Here is a tiny trained network, its code and every weight. The questions are about switching its units off for an input and a class, where a switched-off unit gives its printed mean instead of its output.

import numpy as np


def w(rows, s, z=0):
    codes = np.array(rows[::2]) - 128.0
    scale = np.full(codes.shape[1], s)
    scale[-1] = z or s
    return codes * scale


def f(y):
    return y / 2 * (1 + np.tanh(0.7978845608 * (y + 0.044715 * y**3)))


def log_softmax(a):
    a = a - a.max(-1, keepdims=True)
    return a - np.log(np.exp(a).sum(-1, keepdims=True))


def net(x, mask):
    res = np.array(x, float).reshape(1, 6) / 4 @ E
    y = f(res @ A[0][:, :-1].T + A[0][:, -1])
    res = res + np.where(mask, y, B[0][:, -1]) @ B[0][:, :-1]
    return log_softmax(res[-1] @ U[:, :-1].T + U[:, -1])


A, B = {}, {}
E = w([
[136,222,102],'x0',
[130,129,129],'x1',
[254,116,115],'x2',
[128,127,128],'x3',
[130,128,127],'x4',
[122,112,10],'x5',
],0.0091)
A[0] = w([
[109,2,146,159],'n1',
[161,119,139,171],'n2',
[117,192,120,100],'n3',
[135,119,178,164],'n4',
[171,114,123,90],'n5',
[139,161,180,48],'n6',
[145,122,126,65],'n7',
[77,125,120,94],'n8',
[173,127,129,69],'n9',
[68,97,144,119],'n10',
[167,41,114,144],'n11',
[77,130,111,92],'n12',
[156,104,100,97],'n13',
[117,85,85,116],'n14',
[79,114,130,130],'n15',
[125,121,72,94],'n16',
[140,115,67,209],'n17',
[169,151,204,89],'n18',
[122,142,126,255],'n19',
[135,106,161,148],'n20',
[145,122,75,58],'n21',
[142,116,95,64],'n22',
[116,141,150,66],'n23',
[181,122,132,77],'n24',
[100,69,51,107],'n25',
[128,130,77,84],'n26',
[124,98,206,111],'n27',
[109,68,84,28],'n28',
[139,149,184,56],'n29',
[119,198,194,91],'n30',
[87,122,123,110],'n31',
[118,60,133,123],'n32',
[133,222,117,61],'n33',
[85,139,124,84],'n34',
],0.017,0.0075)
B[0] = w([
[208,179,47,255],'n1',
[101,136,177,187],'n2',
[223,65,62,160],'n3',
[59,151,88,201],'n4',
[156,70,208,157],'n5',
[93,73,84,163],'n6',
[139,45,113,117],'n7',
[173,78,162,157],'n8',
[108,77,165,151],'n9',
[181,122,178,187],'n10',
[164,166,147,217],'n11',
[155,67,195,157],'n12',
[135,91,192,154],'n13',
[61,136,100,173],'n14',
[211,98,151,170],'n15',
[64,115,128,167],'n16',
[79,173,166,232],'n17',
[63,94,121,223],'n18',
[168,207,167,225],'n19',
[66,146,93,170],'n20',
[107,63,131,155],'n21',
[84,81,159,134],'n22',
[114,57,105,124],'n23',
[146,71,181,166],'n24',
[40,135,133,215],'n25',
[52,112,104,156],'n26',
[73,111,80,210],'n27',
[79,81,67,155],'n28',
[75,61,80,166],'n29',
[97,131,99,213],'n30',
[185,71,236,150],'n31',
[191,174,39,176],'n32',
[198,109,2,182],'n33',
[161,85,136,143],'n34',
],0.0071,0.0081)
U = w([
[183,117,73,118],'0',
[111,146,181,253],'1',
[17,69,142,7],'2',
[185,1,254,48],'3',
[118,167,170,175],'4',
[121,173,168,161],'5',
],0.0092,0.0073)

Each question gives the input, the list of numbers given to net, and the class t.
The units are the neurons (one row each of A and B). Each row of codes is followed by its name. A weight is (code - 128) times the scale printed after its matrix; where a second scale follows, it is the last column's (A, B and U).
mask holds one flag per neuron, in row order. A switched-off neuron (its flag False) gives its mean, the last column of its row in B, instead of its output. The means were averaged over made-up inputs and are rounded, as every weight is.
A unit's drop is (log p(t) with every unit on - log p(t) with that unit switched off) / (log p(t) with every unit on - log p(t) with every unit switched off).
The circuit of an input: a set's keep is (log p(t) with only the set's units on - log p(t) with every unit switched off) / (log p(t) with every unit on - log p(t) with every unit switched off). Starting from the 12 units with the biggest drops (on a tie, the unit counted first), units are removed one at a time, each time the one whose removal leaves the highest keep (on an exact tie, the one counted first), for as long as the keep stays at least 0.8.
circuit, biggest first: the units of the circuit, biggest drop first
unit that matters most: the unit with the biggest drop
top k neurons: the k neurons with the biggest drops, biggest first
drop when u is switched off: that unit's drop, to one decimal
input [8,-4,8,3,-2,-7], class 0: circuit, biggest first -> [n33]
input [-6,1,-8,-4,6,-6], class 3: top 3 neurons -> [n10; n31; n15]
input [-5,-4,-6,4,-2,-2], class 3: circuit, biggest first -> [n10; n15]
input [3,-6,-1,5,4,6], class 2: circuit, biggest first -> [n1; n25]
input [-4,-3,6,-3,5,-6], class 2: circuit, biggest first -> [n18; n27]
input [7,-1,-3,2,2,-1], class 0: circuit, biggest first -> [n33; n3]
input [7,-8,8,6,-2,-6], class 3: circuit, biggest first -> [n24; n5]
input [-5,-4,-6,-4,-4,-1], class 3: top 2 neurons -> [n31; n10]
input [-6,2,3,-6,5,7], class 2: top 2 neurons -> [n25; n28]
input [-6,0,-6,6,1,4], class 0: top 2 neurons -> [n1; n32]
input [2,6,-6,-6,-5,5], class 3: circuit, biggest first -> [n12; n31; n8; n15]
input [7,7,-2,6,2,-6], class 0: top 2 neurons -> [n33; n3]
input [-6,-7,1,-8,5,8], class 2: top 3 neurons -> [n25; n28; n14]
input [-7,1,-7,0,-3,1], class 0: unit that matters most -> n1
input [-4,5,7,0,-8,7], class 1: top 2 neurons -> [n11; n17]
input [8,5,-8,-1,-7,4], class 0: drop when n3 is switched off -> 0.4
input [-1,5,5,-1,-2,4], class 3: drop when n13 is switched off -> 0.4
input [8,3,-6,-3,4,6], class 0: drop when n3 is switched off -> 0.8
